Here is a tiny trained network, its code and every weight. The questions are about switching its units off for an input and a class, where a switched-off unit gives its printed mean instead of its output.

import numpy as np


def w(rows, s, z=0):
    codes = np.array(rows[::2]) - 128.0
    scale = np.full(codes.shape[1], s)
    scale[-1] = z or s
    return codes * scale


def norm(h):
    return h / np.sqrt((h * h).mean(-1, keepdims=True) + 1e-5)


def f(y):
    return y / 2 * (1 + np.tanh(0.7978845608 * (y + 0.044715 * y**3)))


def log_softmax(a):
    a = a - a.max(-1, keepdims=True)
    return a - np.log(np.exp(a).sum(-1, keepdims=True))


def net(x, mask):
    res = np.array(x, float).reshape(1, 5) / 4 @ E
    u = 0
    for l in range(4):
        y = f(norm(res) @ A[l][:, :-1].T + A[l][:, -1])
        res = res + np.where(mask[u : u + 5], y, B[l][:, -1]) @ B[l][:, :-1]
        u += 5
    return log_softmax(norm(res)[-1] @ U[:, :-1].T + U[:, -1])


A, B = {}, {}
E = w([
[51,171,165,187,94,105,97],'x0',
[128,255,218,154,196,143,105],'x1',
[133,89,217,77,156,106,88],'x2',
[79,167,144,51,149,144,189],'x3',
[246,186,150,120,125,145,143],'x4',
],0.0083)
A[0] = w([
[87,150,159,126,186,96,105,84],'L0N1',
[91,11,121,98,93,144,124,20],'L0N2',
[154,142,88,216,109,169,100,112],'L0N3',
[67,104,127,146,117,156,136,8],'L0N4',
[114,81,159,70,179,168,100,148],'L0N5',
],0.011,0.0018)
B[0] = w([
[62,100,172,76,52,176,67,190],'L0N1',
[229,82,155,203,120,163,255,254],'L0N2',
[174,23,127,136,44,45,150,219],'L0N3',
[92,35,37,152,166,204,91,154],'L0N4',
[162,127,166,188,107,166,155,213],'L0N5',
],0.009,0.0054)
A[1] = w([
[36,154,138,242,57,103,11,190],'L1N1',
[254,102,129,167,102,55,78,225],'L1N2',
[4,68,79,200,165,156,45,21],'L1N3',
[105,42,222,13,85,96,114,6],'L1N4',
[142,178,8,46,135,96,95,45],'L1N5',
],0.0054,0.0027)
B[1] = w([
[114,100,132,107,112,107,144,199],'L1N1',
[109,145,96,165,165,104,167,254],'L1N2',
[124,253,43,115,99,160,146,143],'L1N3',
[129,130,138,145,131,131,123,133],'L1N4',
[150,143,195,122,121,107,104,111],'L1N5',
],0.016,0.0053)
A[2] = w([
[255,186,98,113,202,148,106,149],'L2N1',
[110,96,216,107,178,84,122,62],'L2N2',
[150,141,170,20,136,102,169,5],'L2N3',
[74,122,231,123,52,163,176,98],'L2N4',
[204,213,154,26,158,123,128,23],'L2N5',
],0.008,0.0033)
B[2] = w([
[98,65,37,58,95,23,190,249],'L2N1',
[126,128,179,91,198,166,113,159],'L2N2',
[123,67,140,254,131,116,60,142],'L2N3',
[235,111,170,177,193,218,64,252],'L2N4',
[199,42,106,104,97,107,138,201],'L2N5',
],0.0081,0.0034)
A[3] = w([
[218,59,97,118,90,113,211,240],'L3N1',
[176,143,141,106,109,219,166,134],'L3N2',
[107,116,125,178,18,1,128,206],'L3N3',
[98,126,142,111,49,111,159,6],'L3N4',
[137,83,155,219,26,111,41,182],'L3N5',
],0.0092,0.0025)
B[3] = w([
[84,66,86,175,141,5,197,250],'L3N1',
[156,133,131,154,171,115,149,154],'L3N2',
[180,101,161,116,155,71,165,190],'L3N3',
[98,91,191,80,121,139,125,129],'L3N4',
[158,116,111,134,189,151,149,162],'L3N5',
],0.013,0.015)
U = w([
[167,154,240,133,212,232,78,3],'0',
[11,200,38,56,28,173,98,60],'1',
[160,55,83,172,184,31,223,235],'2',
],0.011,0.0026)

Each question gives the input, the list of numbers given to net, and the class t.
The units are the neurons (one row each of A and B). Each row of codes is followed by its name. A weight is (code - 128) times the scale printed after its matrix; where a second scale follows, it is the last column's (A, B and U).
mask holds one flag per neuron, layer by layer. A switched-off neuron (its flag False) gives its mean, the last column of its row in B, instead of its output. The means were averaged over made-up inputs and are rounded, as every weight is.
A unit's drop is (log p(t) with every unit on - log p(t) with that unit switched off) / (log p(t) with every unit on - log p(t) with every unit switched off).
The circuit of an input: a set's keep is (log p(t) with only the set's units on - log p(t) with every unit switched off) / (log p(t) with every unit on - log p(t) with every unit switched off). Starting from the 12 units with the biggest drops (on a tie, the unit counted first), units are removed one at a time, each time the one whose removal leaves the highest keep (on an exact tie, the one counted first), for as long as the keep stays at least 0.8.
circuit, biggest first: the units of the circuit, biggest drop first
most important unit: the unit with the biggest drop
top k neurons: the k neurons with the biggest drops, biggest first
top k neurons in layer l: the k neurons of layer l with the biggest drops, biggest first
drop of u: that unit's drop, to one decimal
input [2,5,7,-7,4], class 0: circuit, biggest first	[L3N1; L0N2]
input [-7,6,-7,7,-6], class 1: circuit, biggest first	[L3N1; L0N2; L0N3; L3N3]
input [5,8,-5,3,7], class 0: circuit, biggest first	[L3N1]
input [3,0,1,2,-3], class 1: top 2 neurons	[L0N4; L1N3]
input [0,1,0,-1,-5], class 1: top 2 neurons in layer 0	[L0N4; L0N3]
input [7,-2,1,0,-4], class 1: top 2 neurons	[L0N4; L1N3]
input [-8,6,1,-4,-5], class 0: top 3 neurons	[L0N1; L3N1; L0N2]
input [8,-2,-7,8,2], class 1: top 2 neurons	[L0N2; L3N1]
input [3,3,-6,-1,-7], class 1: top 2 neurons	[L1N3; L3N1]
input [0,-2,8,7,-4], class 0: top 2 neurons in layer 2	[L2N4; L2N1]
input [0,6,3,0,-5], class 0: drop of L2N4	0.1
input [5,0,6,2,-5], class 0: drop of L3N1	0.4
input [4,2,8,7,0], class 0: drop of L0N3	0.0
input [6,3,-4,0,-6], class 1: most important unit	L1N3
